Below is a small trained network, with its code and all its weights. Each question gives an input and a class and asks what happens when units are switched off, that is, made to give their printed mean instead of their output.

import numpy as np


def w(rows, s, z=0):
    codes = np.array(rows[::2]) - 128.0
    scale = np.full(codes.shape[1], s)
    scale[-1] = z or s
    return codes * scale


def norm(h):
    return h / np.sqrt((h * h).mean(-1, keepdims=True) + 1e-5)


def f(y):
    return y / 2 * (1 + np.tanh(0.7978845608 * (y + 0.044715 * y**3)))


def log_softmax(a):
    a = a - a.max(-1, keepdims=True)
    return a - np.log(np.exp(a).sum(-1, keepdims=True))


def net(x, mask):
    res = np.array(x, float).reshape(1, 4) / 4 @ E
    u = 0
    for l in range(2):
        y = f(norm(res) @ A[l][:, :-1].T + A[l][:, -1])
        res = res + np.where(mask[u : u + 5], y, B[l][:, -1]) @ B[l][:, :-1]
        u += 5
    return log_softmax(norm(res)[-1] @ U[:, :-1].T + U[:, -1])


A, B = {}, {}
E = w([
[149,76,64,154],'x0',
[139,200,56,145],'x1',
[128,128,128,127],'x2',
[1,145,96,92],'x3',
],0.009)
A[0] = w([
[106,162,135,125,89],'L0N1',
[109,245,237,129,254],'L0N2',
[16,112,93,117,218],'L0N3',
[118,64,135,156,131],'L0N4',
[143,251,54,154,202],'L0N5',
],0.019,0.0081)
B[0] = w([
[77,211,159,203,137],'L0N1',
[184,138,185,90,248],'L0N2',
[3,130,122,122,244],'L0N3',
[97,90,108,68,157],'L0N4',
[198,174,104,129,250],'L0N5',
],0.023,0.014)
A[1] = w([
[134,150,213,150,4],'L1N1',
[102,28,107,202,149],'L1N2',
[15,154,214,171,118],'L1N3',
[117,138,4,243,37],'L1N4',
[58,248,121,133,34],'L1N5',
],0.025,0.0042)
B[1] = w([
[74,104,101,136,168],'L1N1',
[136,92,57,103,159],'L1N2',
[172,111,184,221,251],'L1N3',
[116,126,100,253,168],'L1N4',
[111,156,68,18,247],'L1N5',
],0.045,0.013)
U = w([
[133,55,199,33,178],'0',
[97,138,230,217,137],'1',
[241,174,151,108,250],'2',
[105,212,111,21,140],'3',
[176,50,21,66,93],'4',
[24,38,98,181,151],'5',
[193,130,73,252,58],'6',
[67,182,5,164,20],'7',
],0.023,0.0021)

Each question gives the input, the list of numbers given to net, and the class t.
The units are the neurons (one row each of A and B). Each row of codes is followed by its name. A weight is (code - 128) times the scale printed after its matrix; where a second scale follows, it is the last column's (A, B and U).
mask holds one flag per neuron, layer by layer. A switched-off neuron (its flag False) gives its mean, the last column of its row in B, instead of its output. The means were averaged over made-up inputs and are rounded, as every weight is.
A unit's drop is (log p(t) with every unit on - log p(t) with that unit switched off) / (log p(t) with every unit on - log p(t) with every unit switched off).
most important unit: the unit with the biggest drop
k most important neurons: the k neurons with the biggest drops, biggest first
k most important neurons of layer l: the k neurons of layer l with the biggest drops, biggest first
input [0,8,-8,-1], class 2: most important unit => L0N3
input [-7,0,4,3], class 1: 2 most important neurons => (L1N3, L0N5)
input [-4,0,-2,5], class 1: 3 most important neurons => (L1N3, L0N3, L0N5)
input [-4,0,-6,3], class 1: 3 most important neurons => (L1N3, L0N5, L0N3)
input [3,0,-4,5], class 5: 3 most important neurons of layer 0 => (L0N3, L0N2, L0N5)
input [-3,-3,1,7], class 1: 2 most important neurons => (L1N3, L0N5)
input [0,-8,4,8], class 1: 2 most important neurons => (L1N3, L1N1)
input [1,-6,-6,7], class 5: 3 most important neurons => (L0N3, L0N2, L1N3)
input [-4,-5,3,-8], class 0: 4 most important neurons => (L0N3, L1N3, L0N5, L1N5)
input [4,6,5,0], class 6: 3 most important neurons => (L0N2, L0N3, L1N4)
input [-1,6,5,-2], class 2: 2 most important neurons => (L0N3, L1N5)
input [-6,-3,1,-7], class 0: 3 most important neurons of layer 1 => (L1N3, L1N5, L1N1)
input [2,4,2,0], class 6: 4 most important neurons => (L0N2, L0N3, L1N4, L0N5)
input [3,-3,-1,0], class 4: most important neuron of layer 1 => (L1N3)
input [7,-1,5,7], class 5: 2 most important neurons => (L1N3, L0N5)
input [0,-6,-7,-1], class 0: 2 most important neurons => (L0N3, L1N3)
input [4,-2,-6,2], class 5: 2 most important neurons of layer 0 => (L0N2, L0N5)
input [-2,-1,-3,-1], class 0: 3 most important neurons of layer 1 => (L1N3, L1N5, L1N1)
input [7,0,3,-1], class 4: 3 most important neurons of layer 0 => (L0N5, L0N2, L0N4)
input [-3,-2,-2,-8], class 0: 2 most important neurons of layer 1 => (L1N3, L1N4)
input [6,-4,-7,-6], class 4: 2 most important neurons of layer 0 => (L0N2, L0N3)
input [2,-5,4,7], class 5: 2 most important neurons of layer 0 => (L0N2, L0N3)
input [-1,8,-2,0], class 2: most important unit => L0N5
